Here is a tiny trained network, its code and every weight. The questions are about switching its units off for an input and a class, where a switched-off unit gives its printed mean instead of its output.

import numpy as np


def w(rows, s, z=0):
    codes = np.array(rows[::2]) - 128.0
    scale = np.full(codes.shape[1], s)
    scale[-1] = z or s
    return codes * scale


def f(y):
    return y / 2 * (1 + np.tanh(0.7978845608 * (y + 0.044715 * y**3)))


def log_softmax(a):
    a = a - a.max(-1, keepdims=True)
    return a - np.log(np.exp(a).sum(-1, keepdims=True))


def net(x, mask):
    res = np.array(x, float).reshape(1, 5) / 4 @ E
    y = f(res @ A[0][:, :-1].T + A[0][:, -1])
    res = res + np.where(mask, y, B[0][:, -1]) @ B[0][:, :-1]
    return log_softmax(res[-1] @ U[:, :-1].T + U[:, -1])


A, B = {}, {}
E = w([
[129,129,129,128],'x0',
[246,2,138,130],'x1',
[66,55,119,34],'x2',
[89,63,3,210],'x3',
[185,192,50,51],'x4',
],0.0049)
A[0] = w([
[113,96,51,170,90],'N1',
[104,106,218,220,68],'N2',
[90,92,190,171,47],'N3',
[168,158,70,80,53],'N4',
[97,88,32,165,14],'N5',
[173,164,57,71,53],'N6',
[55,54,152,17,54],'N7',
[82,78,118,63,54],'N8',
[202,60,132,121,32],'N9',
[53,69,105,32,61],'N10',
[215,212,152,254,49],'N11',
[157,160,175,139,60],'N12',
[57,184,121,133,57],'N13',
[176,160,49,41,68],'N14',
[207,195,16,92,44],'N15',
[108,98,62,171,87],'N16',
[105,95,45,173,50],'N17',
[154,148,202,82,95],'N18',
[144,142,100,100,130],'N19',
[111,96,27,188,21],'N20',
[157,152,253,67,3],'N21',
[212,52,129,127,24],'N22',
[119,121,129,117,135],'N23',
[192,218,121,239,34],'N24',
[196,60,134,121,53],'N25',
[37,201,117,126,27],'N26',
[143,152,194,84,48],'N27',
[216,69,121,121,15],'N28',
[151,146,128,81,57],'N29',
[132,129,144,125,133],'N30',
[43,193,117,130,47],'N31',
[32,55,200,186,23],'N32',
[67,74,115,46,73],'N33',
[70,100,132,75,48],'N34',
[201,58,133,121,38],'N35',
[153,151,211,83,87],'N36',
[111,103,79,166,63],'N37',
[50,189,119,129,59],'N38',
[74,77,223,197,20],'N39',
[109,98,47,173,50],'N40',
[151,150,217,77,62],'N41',
],0.0087,0.0047)
B[0] = w([
[130,186,106,62,185],'N1',
[68,54,142,100,214],'N2',
[87,89,146,110,137],'N3',
[86,85,140,126,126],'N4',
[130,184,86,72,163],'N5',
[76,73,147,119,144],'N6',
[216,55,109,127,183],'N7',
[173,102,101,148,123],'N8',
[157,161,208,146,150],'N9',
[213,85,90,130,171],'N10',
[254,49,92,97,253],'N11',
[143,136,98,118,124],'N12',
[158,157,197,148,158],'N13',
[59,56,156,102,182],'N14',
[51,42,184,77,189],'N15',
[122,176,97,84,173],'N16',
[125,184,97,70,170],'N17',
[106,178,84,88,191],'N18',
[104,114,138,124,140],'N19',
[123,188,101,37,180],'N20',
[115,209,104,26,205],'N21',
[169,159,231,121,163],'N22',
[128,126,126,125,134],'N23',
[219,53,101,126,209],'N24',
[157,170,204,143,157],'N25',
[167,181,231,137,178],'N26',
[116,160,95,96,143],'N27',
[147,140,213,147,144],'N28',
[100,119,107,127,105],'N29',
[124,133,123,121,137],'N30',
[163,166,225,138,177],'N31',
[51,42,157,86,199],'N32',
[190,88,96,135,155],'N33',
[175,96,138,130,111],'N34',
[159,166,211,141,155],'N35',
[110,184,86,72,196],'N36',
[121,153,105,104,133],'N37',
[162,154,217,130,172],'N38',
[58,74,167,79,181],'N39',
[125,178,101,71,164],'N40',
[109,188,89,64,187],'N41',
],0.032,0.0025)
U = w([
[152,211,64,53,105],'0',
[185,189,196,141,109],'1',
[154,144,94,115,249],'2',
[225,96,70,101,81],'3',
[91,94,127,85,92],'4',
[99,198,30,253,82],'5',
],0.0061,0.019)

Each question gives the input, the list of numbers given to net, and the class t.
The units are the neurons (one row each of A and B). Each row of codes is followed by its name. A weight is (code - 128) times the scale printed after its matrix; where a second scale follows, it is the last column's (A, B and U).
mask holds one flag per neuron, in row order. A switched-off neuron (its flag False) gives its mean, the last column of its row in B, instead of its output. The means were averaged over made-up inputs and are rounded, as every weight is.
A unit's drop is (log p(t) with every unit on - log p(t) with that unit switched off) / (log p(t) with every unit on - log p(t) with every unit switched off).
The circuit of an input: a set's keep is (log p(t) with only the set's units on - log p(t) with every unit switched off) / (log p(t) with every unit on - log p(t) with every unit switched off). Starting from the 12 units with the biggest drops (on a tie, the unit counted first), units are removed one at a time, each time the one whose removal leaves the highest keep (on an exact tie, the one counted first), for as long as the keep stays at least 0.8.
units of the circuit, in order: the units of the circuit, biggest drop first
unit that matters most: the unit with the biggest drop
top k neurons: the k neurons with the biggest drops, biggest first
drop of u: that unit's drop, to one decimal
input [1,-1,-8,-6,2], class 3: units of the circuit, in order -> (N11)
input [4,3,8,6,-7], class 3: units of the circuit, in order -> (N7, N10)
input [-3,-3,4,-2,7], class 4: top 2 neurons -> (N14, N15)
input [5,7,2,-6,-8], class 4: units of the circuit, in order -> (N39, N2)
input [-1,-4,-4,-4,5], class 4: top 3 neurons -> (N15, N14, N6)
input [0,2,-2,1,7], class 4: units of the circuit, in order -> (N15, N14)
input [-5,6,4,-6,-7], class 4: top 2 neurons -> (N39, N32)
input [4,7,-7,4,4], class 1: units of the circuit, in order -> (N22, N28)
input [-1,-4,4,-6,2], class 0: units of the circuit, in order -> (N21, N41)
input [7,-7,-1,1,-8], class 4: top 4 neurons -> (N32, N2, N39, N3)
input [-4,-1,6,-4,-6], class 3: top 2 neurons -> (N7, N10)
input [0,7,7,-8,-5], class 0: top 4 neurons -> (N21, N41, N36, N18)
input [1,-4,-6,2,6], class 3: top 2 neurons -> (N24, N11)
input [-1,8,4,3,-8], class 1: top neuron -> (N22)
input [4,0,-4,5,0], class 0: top 2 neurons -> (N20, N1)
input [1,1,3,2,5], class 4: top 4 neurons -> (N14, N15, N11, N6)
input [5,4,-7,-4,2], class 3: drop of N15 -> 0.0
input [0,-5,7,7,-2], class 0: drop of N1 -> 0.2
input [-1,-7,-8,-2,-4], class 3: drop of N25 -> 0.1
input [-4,0,-7,-2,5], class 3: drop of N11 -> 0.4
input [-4,4,-8,8,-8], class 0: unit that matters most -> N20
input [0,1,0,0,4], class 4: top 2 neurons -> (N15, N14)
